How the elements are linked:
Zop τ Mun
Zop γ Bar
Zop ψ Lup
Zop ω Dur
Zop κ Tum
Zop α Kez
Zop χ Dof
Pem τ Zur
Pem γ Nek
Pem ψ Dat
Pem ω Zug
Pem κ Zuf
Pem α Sir
Pem χ Nos
Zuf τ Pel
Zuf γ Kul
Zuf ψ Lin
Zuf ω Gol
Zuf κ Pem
Zuf α Zil
Zuf χ Vot
Gef τ Zem
Gef γ Gos
Gef ψ Saf
Gef ω Meb
Gef κ Zed
Gef α Rit
Gef χ Fop
Zol τ Bul
Zol γ Zef
Zol ψ Gur
Zol ω Fof
Zol κ Vok
Zol α Dem
Zol χ Gel
Kud τ Tuz
Kud ψ Guz
Kud ω Gof
Kud κ Zuk
Kud α Vof
Gal τ Sud
Gal γ Naz
Gal ψ Zil
Gal ω Mot
Gal κ Zik
Gal α Lin
Gal χ Zus
Peg γ Rit
Peg ω Dof
Peg κ Vur
Peg α Gos
Peg χ Dur
Tig τ Mus
Tig γ Meb
Tig ψ Vik
Tig ω Gos
Tig κ Med
Tig α Dof
Tig χ Kez
Vot τ Vuf
Vot γ Dob
Vot ψ Vum
Vot ω Vof
Vot κ Nos
Vot α Gof
Vot χ Zuf
Rig τ Dig
Rig γ Bef
Rig ψ Tum
Rig ω Reb
Rig κ Lup
Rig α Pom
Rig χ Fet
Mun τ Zop
Mun γ Zus
Mun ψ Ven
Mun ω Boz
Mun κ Mov
Mun α Duk
Mun χ Naz
Zon τ Lov
Zon γ Vib
Zon ψ Vok
Zon ω Duk
Zon κ Gur
Zon α Boz
Zon χ Bep
Dof τ Naz
Dof γ Sud
Dof ψ Deg
Dof ω Peg
Dof κ Kas
Dof α Tig
Dof χ Zop
Fop τ Vib
Fop γ Lov
Fop ψ Zal
Fop ω Fuf
Fop κ Sel
Fop α Ser
Fop χ Gef
Tis τ Ket
Tis γ Tum
Tis ψ Bef
Tis ω Met
Tis κ Bar
Tis α Fam
Tis χ Dut
Rol τ Zef
Rol γ Bul
Rol ψ Sel
Rol ω Rav
Rol κ Zal
Rol α Kug
Rol χ Sif
Gur τ Kig
Gur γ Suz
Gur ψ Zol
Gur ω Goz
Gur κ Zon
Gur α Vun
Gur χ Rik
Voz τ Dob
Voz γ Vuf
Voz ψ Kez
Voz ω Far
Voz κ Pom
Voz α Lup
Voz χ Vik
Reb τ Dem
Reb γ Kug
Reb ψ Pag
Reb ω Rig
Reb κ Nad
Reb α Bul
Reb χ Pup
Ser τ Guz
Ser γ Dur
Ser ψ Tuz
Ser ω Bar
Ser κ Met
Ser α Fop
Ser χ Rit
Kas τ Gog
Kas γ Dut
Kas ψ Fet
Kas ω Vur
Kas κ Dof
Kas α Med
Kas χ Tum
Zik τ Dut
Zik γ Gog
Zik ψ Sir
Zik ω Gul
Zik κ Gal
Zik α Dat
Zik χ Ket
Lin τ Meb
Lin γ Mus
Lin ψ Zuf
Lin ω Zem
Lin κ Dat
Lin α Gal
Lin χ Vum
Vum τ Fuf
Vum γ Duk
Vum ψ Vot
Vum ω Vib
Vum κ Nis
Vum α Zus
Vum χ Lin
Tum τ Mov
Tum γ Tis
Tum ψ Rig
Tum ω Pag
Tum κ Zop
Tum α Kuv
Tum χ Kas
Lup τ Ven
Lup γ Seb
Lup ψ Zop
Lup ω Nad
Lup κ Rig
Lup α Voz
Lup χ Deg
Duk τ Kez
Duk γ Vum
Duk ψ Dob
Duk ω Zon
Duk κ Goz
Duk α Mun
Duk χ Mus
Kug τ Zuk
Kug γ Reb
Kug ψ Met
Kug ω Bef
Kug κ Tuz
Kug α Rol
Kug χ Zez
Sef τ Vur
Sef γ Gul
Sef ω Gog
Sef α Rik
Sef χ Vun
Mul τ Bef
Mul γ Dig
Mul ψ Ket
Mul ω Zuk
Mul κ Gof
Mul α Nos
Mul χ Sir
Mut γ Saf
Mut ψ Gos
Mut ω Vik
Mut κ Tal
Mut χ Far
Bef τ Mul
Bef γ Rig
Bef ψ Tis
Bef ω Kug
Bef κ Seb
Bef α Rav
Bef χ Ved
Zuk τ Kug
Zuk γ Dem
Zuk ψ Sug
Zuk ω Mul
Zuk κ Kud
Zuk α Zef
Zuk χ Fur
Dur τ Boz
Dur γ Ser
Dur ψ Nad
Dur ω Zop
Dur κ Pag
Dur α Lov
Dur χ Peg
Gul τ Let
Gul γ Sef
Gul ψ Fur
Gul ω Zik
Gul κ Mot
Gul α Kuz
Gul χ Sug
Naz τ Dof
Naz γ Gal
Naz κ Gog
Naz α Mus
Naz χ Mun
Vok τ Far
Vok γ Vof
Vok ψ Zon
Vok ω Dob
Vok κ Zol
Kuf τ Fet
Kuf γ Sir
Kuf ψ Gog
Kuf α Nek
Kuf χ Dig
Zil τ Bol
Zil ψ Gal
Zil κ Sir
Zil α Zuf
Zil χ Gof
Fam τ Nis
Fam γ Kuv
Fam ψ Rav
Fam ω Sel
Fam κ Fuf
Fam α Tis
Fam χ Bon
Kuv τ Goz
Kuv γ Fam
Kuv ψ Pom
Kuv ω Kig
Kuv κ Kez
Kuv α Tum
Kuv χ Med
Zur τ Pem
Zur γ Lam
Zur ψ Bon
Zur ω Sif
Zur κ Pel
Zur α Ved
Zur χ Rav
Goz τ Kuv
Goz γ Nis
Goz ψ Fof
Goz ω Gur
Goz κ Duk
Goz α Mov
Goz χ Vor
Lov τ Zon
Lov γ Fop
Lov ψ Far
Lov ω Kez
Lov κ Kig
Lov α Dur
Lov χ Gos
Tev τ Rik
Tev γ Zed
Tev ψ Tal
Tev ω Med
Tev κ Gos
Tev α Vur
Tev χ Kig
Bon τ Dat
Bon γ Med
Bon ψ Zur
Bon ω Zed
Bon κ Meb
Bon α Dut
Bon χ Fam
Med τ Vor
Med γ Bon
Med ψ Lam
Med ω Tev
Med κ Tig
Med α Kas
Med χ Kuv
Let τ Gul
Let γ Vur
Let ψ Zez
Let ω Dut
Let κ Rit
Let α Zed
Let χ Met
Gel τ Tal
Gel γ Zug
Gel ψ Rik
Gel ω Nek
Gel χ Zol
Zus τ Bar
Zus γ Mun
Zus ψ Gof
Zus ω Guz
Zus κ Ket
Zus α Vum
Zus χ Gal
Rik τ Tev
Rik γ Kuz
Rik ψ Gel
Rik ω Vor
Rik κ Bep
Rik α Sef
Rik χ Gur
Dat τ Bon
Dat γ Vor
Dat ψ Pem
Dat ω Kuz
Dat κ Lin
Dat α Zik
Dat χ Nis
Gos τ Bep
Gos γ Gef
Gos ψ Mut
Gos ω Tig
Gos κ Tev
Gos α Peg
Gos χ Lov
Vof τ Zal
Vof γ Vok
Vof ψ Vib
Vof ω Vot
Vof κ Zef
Vof α Kud
Vof χ Gol
Vib τ Fop
Vib γ Zon
Vib ψ Vof
Vib ω Vum
Vib κ Suz
Vib α Guz
Vib χ Zem
Sir τ Ved
Sir γ Kuf
Sir ψ Zik
Sir ω Fur
Sir κ Zil
Sir α Pem
Sir χ Mul
Bul τ Zol
Bul γ Rol
Bul ψ Kig
Bul ω Pom
Bul κ Far
Bul α Reb
Bul χ Tal
Nos τ Rav
Nos γ Fof
Nos ψ Nis
Nos ω Zef
Nos κ Vot
Nos α Mul
Nos χ Pem
Gol τ Saf
Gol ψ Zem
Gol ω Zuf
Gol κ Zug
Gol χ Vof
Sug τ Met
Sug γ Vun
Sug ψ Zuk
Sug ω Ket
Sug κ Guz
Sug α Suz
Sug χ Gul
Vuf τ Vot
Vuf γ Voz
Vuf ψ Fuf
Vuf ω Zal
Vuf κ Rav
Vuf α Seb
Vuf χ Pel
Ved τ Sir
Ved γ Fet
Ved ψ Dut
Ved ω Zez
Ved κ Bol
Ved α Zur
Ved χ Bef
Zed τ Kuz
Zed γ Tev
Zed ψ Sif
Zed ω Bon
Zed κ Gef
Zed α Let
Zed χ Sel
Zug τ Sif
Zug γ Gel
Zug ψ Kuz
Zug ω Pem
Zug κ Gol
Zug α Fur
Zug χ Zef
Tuz τ Kud
Tuz γ Nad
Tuz ψ Ser
Tuz ω Seb
Tuz κ Kug
Tuz α Zal
Tuz χ Dok
Mot τ Rit
Mot ω Gal
Mot κ Gul
Mot α Zem
Mot χ Guz
Dok ψ Rit
Dok ω Bol
Dok κ Zez
Dok α Saf
Dok χ Tuz
Ket τ Tis
Ket γ Mov
Ket ψ Mul
Ket ω Sug
Ket κ Zus
Ket α Nis
Ket χ Zik
Bar τ Zus
Bar γ Zop
Bar ψ Seb
Bar ω Ser
Bar κ Tis
Bar α Fuf
Bar χ Sud
Gof τ Seb
Gof γ Ven
Gof ψ Zus
Gof ω Kud
Gof κ Mul
Gof α Vot
Gof χ Zil
Vur τ Sef
Vur γ Let
Vur ψ Pup
Vur ω Kas
Vur κ Peg
Vur α Tev
Vur χ Pag
Suz τ Sel
Suz γ Gur
Suz ψ Zef
Suz ω Nis
Suz κ Vib
Suz α Sug
Suz χ Kuz
Nek τ Lam
Nek γ Pem
Nek ψ Vor
Nek ω Gel
Nek κ Kul
Nek α Kuf
Nek χ Fof
Meb τ Lin
Meb γ Tig
Meb ψ Pel
Meb ω Gef
Meb κ Bon
Meb α Sud
Meb χ Fuf
Sud τ Gal
Sud γ Dof
Sud ψ Bol
Sud ω Rit
Sud κ Dut
Sud α Meb
Sud χ Bar
Vun τ Pag
Vun γ Sug
Vun ψ Dem
Vun ω Mov
Vun κ Boz
Vun α Gur
Vun χ Sef
Mus τ Tig
Mus γ Lin
Mus ψ Kul
Mus ω Bep
Mus κ Vor
Mus α Naz
Mus χ Duk
Gog τ Kas
Gog γ Zik
Gog ψ Kuf
Gog ω Sef
Gog κ Naz
Gog α Vor
Gog χ Mov
Bol τ Zil
Bol γ Deg
Bol ψ Sud
Bol ω Dok
Bol κ Ved
Bol α Pel
Bol χ Seb
Rav τ Nos
Rav γ Pom
Rav ψ Fam
Rav ω Rol
Rav κ Vuf
Rav α Bef
Rav χ Zur
Zem τ Gef
Zem γ Bep
Zem ψ Gol
Zem ω Lin
Zem κ Kuz
Zem α Mot
Zem χ Vib
Zal τ Vof
Zal γ Far
Zal ψ Fop
Zal ω Vuf
Zal κ Rol
Zal α Tuz
Zal χ Saf
Sel τ Suz
Sel γ Kig
Sel ψ Rol
Sel ω Fam
Sel κ Fop
Sel α Met
Sel χ Zed
Sif τ Zug
Sif γ Tal
Sif ψ Zed
Sif ω Zur
Sif κ Saf
Sif α Zez
Sif χ Rol
Rit τ Mot
Rit γ Peg
Rit ψ Dok
Rit ω Sud
Rit κ Let
Rit α Gef
Rit χ Ser
Dig τ Rig
Dig γ Mul
Dig ψ Mov
Dig ω Dem
Dig κ Ven
Dig α Fof
Dig χ Kuf
Dut τ Zik
Dut γ Kas
Dut ψ Ved
Dut ω Let
Dut κ Sud
Dut α Bon
Dut χ Tis
Fuf τ Vum
Fuf γ Kez
Fuf ψ Vuf
Fuf ω Fop
Fuf κ Fam
Fuf α Bar
Fuf χ Meb
Met τ Sug
Met γ Pag
Met ψ Kug
Met ω Tis
Met κ Ser
Met α Sel
Met χ Let
Bep τ Gos
Bep γ Zem
Bep ω Mus
Bep κ Rik
Bep χ Zon
Kig τ Gur
Kig γ Sel
Kig ψ Bul
Kig ω Kuv
Kig κ Lov
Kig α Pag
Kig χ Tev
Nis τ Fam
Nis γ Goz
Nis ψ Nos
Nis ω Suz
Nis κ Vum
Nis α Ket
Nis χ Dat
Dem τ Reb
Dem γ Zuk
Dem ψ Vun
Dem ω Dig
Dem α Zol
Mov τ Tum
Mov γ Ket
Mov ψ Dig
Mov ω Vun
Mov κ Mun
Mov α Goz
Mov χ Gog
Saf τ Gol
Saf γ Mut
Saf ψ Gef
Saf ω Pel
Saf κ Sif
Saf α Dok
Saf χ Zal
Guz τ Ser
Guz γ Boz
Guz ψ Kud
Guz ω Zus
Guz κ Sug
Guz α Vib
Guz χ Mot
Nad γ Tuz
Nad ψ Dur
Nad ω Lup
Nad κ Reb
Nad α Far
Dob τ Voz
Dob γ Vot
Dob ψ Duk
Dob ω Vok
Dob κ Fof
Dob α Ven
Dob χ Kul
Zez τ Fur
Zez γ Pup
Zez ψ Let
Zez ω Ved
Zez κ Dok
Zez α Sif
Zez χ Kug
Kuz τ Zed
Kuz γ Rik
Kuz ψ Zug
Kuz ω Dat
Kuz κ Zem
Kuz α Gul
Kuz χ Suz
Kul τ Vik
Kul γ Zuf
Kul ψ Mus
Kul κ Nek
Kul χ Dob
Vik τ Kul
Vik γ Pel
Vik ψ Tig
Vik ω Mut
Vik κ Lam
Vik α Deg
Vik χ Voz
Pel τ Zuf
Pel γ Vik
Pel ψ Meb
Pel ω Saf
Pel κ Zur
Pel α Bol
Pel χ Vuf
Pom τ Fof
Pom γ Rav
Pom ψ Kuv
Pom ω Bul
Pom κ Voz
Pom α Rig
Pom χ Lam
Tal τ Gel
Tal γ Sif
Tal ψ Tev
Tal ω Lam
Tal κ Mut
Tal α Pup
Tal χ Bul
Fet τ Kuf
Fet γ Ved
Fet ψ Kas
Fet ω Pup
Fet κ Deg
Fet α Lam
Fet χ Rig
Pag τ Vun
Pag γ Met
Pag ψ Reb
Pag ω Tum
Pag κ Dur
Pag α Kig
Pag χ Vur
Fof τ Pom
Fof γ Nos
Fof ψ Goz
Fof ω Zol
Fof κ Dob
Fof α Dig
Fof χ Nek
Boz τ Dur
Boz γ Guz
Boz ω Mun
Boz κ Vun
Boz α Zon
Fur τ Zez
Fur ψ Gul
Fur ω Sir
Fur α Zug
Fur χ Zuk
Lam τ Nek
Lam γ Zur
Lam ψ Med
Lam ω Tal
Lam κ Vik
Lam α Fet
Lam χ Pom
Seb τ Gof
Seb γ Lup
Seb ψ Bar
Seb ω Tuz
Seb κ Bef
Seb α Vuf
Seb χ Bol
Kez τ Duk
Kez γ Fuf
Kez ψ Voz
Kez ω Lov
Kez κ Kuv
Kez α Zop
Kez χ Tig
Vor τ Med
Vor γ Dat
Vor ψ Nek
Vor ω Rik
Vor κ Mus
Vor α Gog
Vor χ Goz
Pup γ Zez
Pup ψ Vur
Pup ω Fet
Pup α Tal
Pup χ Reb
Far τ Vok
Far γ Zal
Far ψ Lov
Far ω Voz
Far κ Bul
Far α Nad
Far χ Mut
Ven τ Lup
Ven γ Gof
Ven ψ Mun
Ven κ Dig
Ven α Dob
Zef τ Rol
Zef γ Zol
Zef ψ Suz
Zef ω Nos
Zef κ Vof
Zef α Zuk
Zef χ Zug
Deg γ Bol
Deg ψ Dof
Deg κ Fet
Deg α Vik
Deg χ Lup

The rows follow the links: the fewer symbols apart two elements are, the more alike their rows tend to be.

Each row is also shifted at random along 10 hidden directions that mean nothing.

Name the element of each row.
-136 -65 -15 100 36 -51 -140 97 170 -84 35 2 -158 3 40 124 41 -130 2 118 -39 -94 15 38 125 229 -22 14 -168 -86 13 38 -5 45 226 0 36 16 0 -114 -13 56: Kas
173 -35 82 -76 -136 23 -80 -26 17 -52 66 38 -55 7 -98 -142 -20 9 93 -180 -34 -102 10 -11 113 30 -5 -46 29 -60 40 78 -9 10 33 9 -24 -47 14 -16 -71 -59: Deg
-293 -84 27 -1 -20 -59 47 -31 -126 37 17 94 41 96 97 12 -15 82 -135 -20 -14 -13 49 -40 -46 -21 -147 -61 38 -27 -99 -68 -67 -131 -244 -31 77 0 112 17 67 52: Zem
-195 109 -23 1 97 -68 33 14 -45 76 23 14 86 -4 124 -9 -13 33 -135 -35 74 116 110 -12 -85 47 -83 -58 19 122 -67 30 22 -56 -40 -1 -52 -36 -31 77 -63 4: Dur
124 -36 -28 121 116 -53 -53 86 106 -3 117 -10 -91 20 103 75 -8 -119 -76 -67 -14 -66 29 19 45 145 1 50 -19 -30 -46 -54 -42 88 111 -82 -31 31 27 -82 -32 -65: Goz
20 76 -35 -67 -267 101 56 -16 -207 -4 68 92 12 -41 20 -176 -27 86 -132 -216 -60 10 75 10 -13 44 -211 -38 73 -11 19 5 -104 -118 -41 -43 40 -45 -9 38 62 44: Gef
69 38 13 -25 -33 31 57 19 -60 35 44 -93 43 -1 -48 -87 18 -110 -15 -64 -87 -46 -40 88 -51 -51 -65 -5 39 -63 95 52 -60 -27 55 -48 -23 173 97 -24 -70 -140: Vur
-90 116 -99 42 104 28 -31 44 20 -66 6 -80 -38 27 98 -31 52 -13 -19 -132 2 59 25 50 -83 158 -93 6 -127 -25 -40 -7 -146 4 199 49 -154 -87 -25 22 71 -74: Bef
-19 54 -47 23 -51 82 4 15 23 -92 -28 -30 39 -42 -106 -58 92 -4 94 102 -78 -75 3 93 50 -1 67 17 -56 27 122 52 -10 -10 28 112 38 -40 23 -92 65 45: Met
-112 -162 -75 76 -41 193 -3 -100 21 -81 -71 57 -8 -144 -33 3 28 30 -66 135 20 161 11 60 105 119 10 50 -185 40 -1 -37 -39 1 207 -49 -2 -192 -150 -96 144 72: Mut
157 177 -11 -34 -25 -75 -115 118 120 -17 45 -63 -2 -79 29 -16 55 -51 78 -62 -3 -77 36 -68 41 36 121 7 136 82 64 100 148 164 95 56 4 82 9 -8 -143 -30: Boz
58 95 12 -19 -79 -32 -47 34 -1 -13 -1 14 -6 -46 -65 3 32 35 20 -61 35 -58 -17 -50 87 64 114 40 28 53 -36 41 22 46 -5 38 -15 -86 -7 -40 -17 16: Vok
-181 1 -35 11 -60 9 -27 2 29 28 13 -14 -67 -92 54 35 -27 -18 -71 -35 30 160 8 -36 -63 35 -33 6 32 7 11 34 76 105 191 -143 -34 72 -150 57 -88 -9: Bep
86 -40 57 25 165 9 -69 6 125 22 -15 -47 3 5 59 55 84 -60 69 -42 -7 151 -100 58 -102 -90 3 0 -6 -50 34 29 51 107 135 -39 -99 123 -29 4 -101 -113: Pel
454 94 -21 -56 -19 33 22 -48 -100 40 -24 -40 145 -48 -36 -29 43 -23 -63 65 -25 -43 91 -13 46 65 16 22 -82 73 -32 6 -44 -51 -43 41 55 -61 61 -47 62 11: Nad
-39 129 -53 57 -100 33 -3 45 -33 -30 -53 -18 81 54 34 -94 105 73 111 8 -34 -95 34 72 50 -16 0 -24 73 47 51 -32 -40 -66 -78 164 20 -71 54 -18 7 58: Fam
69 9 -94 50 -70 175 152 -44 -143 22 72 -47 125 23 60 -94 -5 -106 -56 -70 -99 83 -77 158 -79 -143 -107 50 39 41 142 -82 -112 -10 45 -172 31 120 43 -83 89 -136: Suz
152 -32 15 34 -92 -30 25 19 -34 39 137 23 16 35 0 24 -13 -59 -30 -11 -77 -107 -27 33 128 1 -27 -8 23 41 53 12 -5 -10 -137 -100 119 113 110 -115 -11 41: Lov
-7 2 1 3 -18 -39 -12 -25 -28 27 -46 44 33 71 77 62 7 15 42 96 15 43 -100 -8 19 -79 22 41 12 5 8 -54 75 34 -77 -54 34 48 -52 -15 12 39: Vot
-67 -120 27 -56 -18 9 92 -35 -105 128 -24 68 -40 -26 16 10 -187 50 -83 -31 82 155 36 -27 -77 -107 -102 -3 70 -10 -12 -77 25 0 -12 -129 23 52 -97 150 -42 -13: Mus
-97 -26 -74 106 150 88 4 -55 22 -16 -116 -73 65 -16 96 15 105 24 32 86 44 145 -1 75 -62 -16 31 39 -55 35 -25 -89 -45 -26 81 61 -52 -169 -28 -29 95 -6: Nos
-300 90 -31 -32 -97 41 123 -71 -148 81 -11 -28 118 46 19 -124 -24 -6 -30 -136 -7 39 28 33 -48 -175 -27 -41 127 76 30 -10 -64 -84 -108 -29 -10 -23 39 54 -33 -83: Vun
-179 -1 22 24 -92 15 3 -31 -64 38 32 21 68 -8 45 -53 26 40 -32 -60 -11 7 55 19 80 -1 5 11 28 82 -14 -30 -6 -32 -173 -24 9 -116 64 -71 27 19: Zon
-43 -6 40 -4 154 -12 -14 -15 120 -58 -15 -42 -19 -47 -110 -9 42 66 -4 -89 67 68 45 -27 -46 63 40 -31 -72 24 -58 18 21 25 12 135 -142 -118 -8 36 56 -62: Tuz
11 150 -95 -63 -251 59 44 -101 -152 -101 -82 34 67 1 -123 -83 55 108 56 165 -24 -156 26 -46 113 36 80 3 -37 40 29 -2 -16 -154 -118 149 91 -183 -32 -34 144 195: Kug
68 6 -17 25 31 -59 10 -34 -36 117 -104 11 81 33 139 78 30 -21 -45 144 38 12 -15 -86 -44 -2 15 32 35 26 -76 -22 12 -36 -16 -30 90 6 12 66 -46 47: Nek
209 59 22 -39 -8 7 -59 -20 85 33 -6 -43 -17 -81 13 -73 -3 -11 33 -143 38 15 -62 -69 -78 -132 48 -73 182 57 -3 116 155 51 36 -21 -58 21 2 99 -188 -77: Tal
43 -89 27 52 -73 49 -7 17 52 -90 163 32 -49 25 -82 -16 -5 -13 53 -99 -97 -57 -87 72 119 -19 -19 -16 13 -33 133 57 23 65 -90 -118 44 78 39 -144 44 -43: Fop
-160 15 -40 32 -47 19 -75 31 89 -71 -24 -15 -57 -11 67 10 -3 -15 55 42 -35 13 34 -43 22 9 6 -17 52 -7 6 3 46 22 144 41 17 -26 -64 8 -23 63: Zik
-191 -42 1 79 -209 27 -75 -36 61 -133 59 86 -1 12 -32 -138 122 33 92 -165 -21 -78 -62 36 242 46 49 -81 -19 66 50 79 24 -10 -121 -2 -21 -241 92 -149 44 37: Far
-8 26 -16 -20 -26 -5 41 30 -13 29 -13 11 -36 -76 0 -58 -40 80 -10 -104 64 77 121 -6 -20 72 10 32 51 45 -21 -57 -23 85 116 70 -59 -113 -137 92 -10 -9: Duk
-42 16 -11 62 9 6 58 48 12 -13 31 -35 0 1 -64 -9 -1 -21 39 4 -63 -52 -68 60 5 -31 -7 -23 3 8 66 31 -18 -23 -104 20 11 64 68 -65 32 -34: Sel

Start, symbols taken left to right, then the element you end at.
Answers are names.
-87 131 -108 27 -196 11 -108 -35 -40 -109 12 64 50 77 139 -36 100 -27 18 20 -9 -19 29 -40 108 122 -36 26 -44 73 0 -43 38 -2 97 -21 30 -156 -83 -68 94 129
γ ψ γ γ χ γ α τ γ ψ: Vik
-52 -52 7 -51 -56 87 2 -64 -70 -4 -39 28 6 -12 -37 -27 -19 47 40 59 -12 108 -12 25 -31 -27 -47 16 -62 -40 30 -22 -23 -15 84 -21 -16 -33 -129 56 48 30
ω ψ α χ τ γ ω χ: Mus
-114 65 0 -21 43 5 42 -13 30 53 -78 -64 43 -45 -38 -34 18 -12 45 -73 72 53 -112 -9 -68 -97 87 43 51 22 7 27 15 33 12 8 -82 15 13 54 -84 -130
ψ χ τ τ α α ω ω: Rik
23 88 -76 -18 -81 81 -33 13 6 -69 0 -23 -22 -113 -69 -30 9 -12 29 82 -61 13 -17 6 -24 8 -15 0 -13 -27 94 48 31 16 148 16 31 64 -62 -13 -8 3
χ τ χ κ χ ω γ κ τ: Tum
235 -124 86 82 161 -2 2 0 29 42 15 -41 92 58 1 -66 81 7 58 -104 -6 57 -25 103 14 -51 30 -9 -28 5 -18 -49 -105 -24 -102 27 -127 -80 162 -57 18 -169
κ τ α τ ω γ ω: Bef
15 78 -9 3 -29 -18 10 89 -11 2 89 -17 23 105 72 -87 26 -44 73 -113 -64 -34 -7 47 11 -12 -83 -45 33 -6 97 5 -16 0 -27 4 -16 107 49 -33 -40 -69
ψ τ χ τ ω α τ ψ α τ: Rit
-121 5 64 -55 94 -85 44 -48 9 16 -27 17 -11 10 -135 69 -65 81 -47 48 67 -85 23 -76 -5 27 68 -36 -94 8 -100 22 -22 -73 -147 87 -10 -95 20 61 32 65
χ χ κ ψ ω χ α τ ψ τ χ: Voz
-176 2 -18 -7 27 -31 99 -40 -100 101 -73 -25 69 59 13 21 -58 -22 43 190 12 24 23 58 -34 -84 51 29 5 39 12 -82 -23 -11 -36 7 78 40 -35 76 2 25
χ κ α χ ω ω τ α ψ: Lup
70 -55 21 -1 76 5 18 86 25 27 -56 -19 -138 -62 -81 131 -31 -11 -12 174 -8 66 -25 51 -57 65 3 71 -106 -134 70 -25 -10 88 166 -17 57 249 -143 42 -48 20
α κ τ ω γ χ χ: Sef
-145 -115 -3 -12 128 149 65 -36 -54 23 -67 -5 46 -135 -34 -44 -42 84 -78 32 49 222 115 38 -144 -9 -72 -4 -60 14 -23 -58 -22 -38 58 58 -99 -97 -116 89 77 -9
ψ ω γ χ α κ κ χ γ κ: Zur
-211 66 -65 72 -79 24 46 -2 -49 -16 -101 4 66 -27 -5 -54 91 11 29 105 -4 -26 10 64 72 58 43 -38 11 75 64 14 -7 -67 -45 100 26 -113 38 -32 22 95
χ γ ω α τ κ κ γ τ κ ψ: Deg
-340 22 -103 35 -218 112 -112 -111 -16 -91 -111 40 28 -17 72 -72 107 -24 70 54 -15 36 -2 2 138 79 2 21 -27 44 12 12 -30 -46 200 31 27 -248 -78 5 66 98
χ κ κ ψ ψ χ χ χ τ: Fet
299 -69 -2 0 -13 79 17 -80 -46 79 -67 -12 128 -70 68 -31 48 -35 6 32 19 143 17 -3 -34 -100 23 59 79 24 -12 -38 76 22 32 -36 28 -71 -5 13 -14 -31
χ τ ω τ γ α ψ: Guz
-140 27 5 -19 22 -41 -45 64 -5 38 27 61 -66 52 158 61 -26 12 -77 -46 6 91 12 -52 -91 54 -118 -4 47 -39 -25 -41 12 36 54 -108 16 117 -85 63 -70 1
ψ α ψ γ κ ω τ ω α: Med
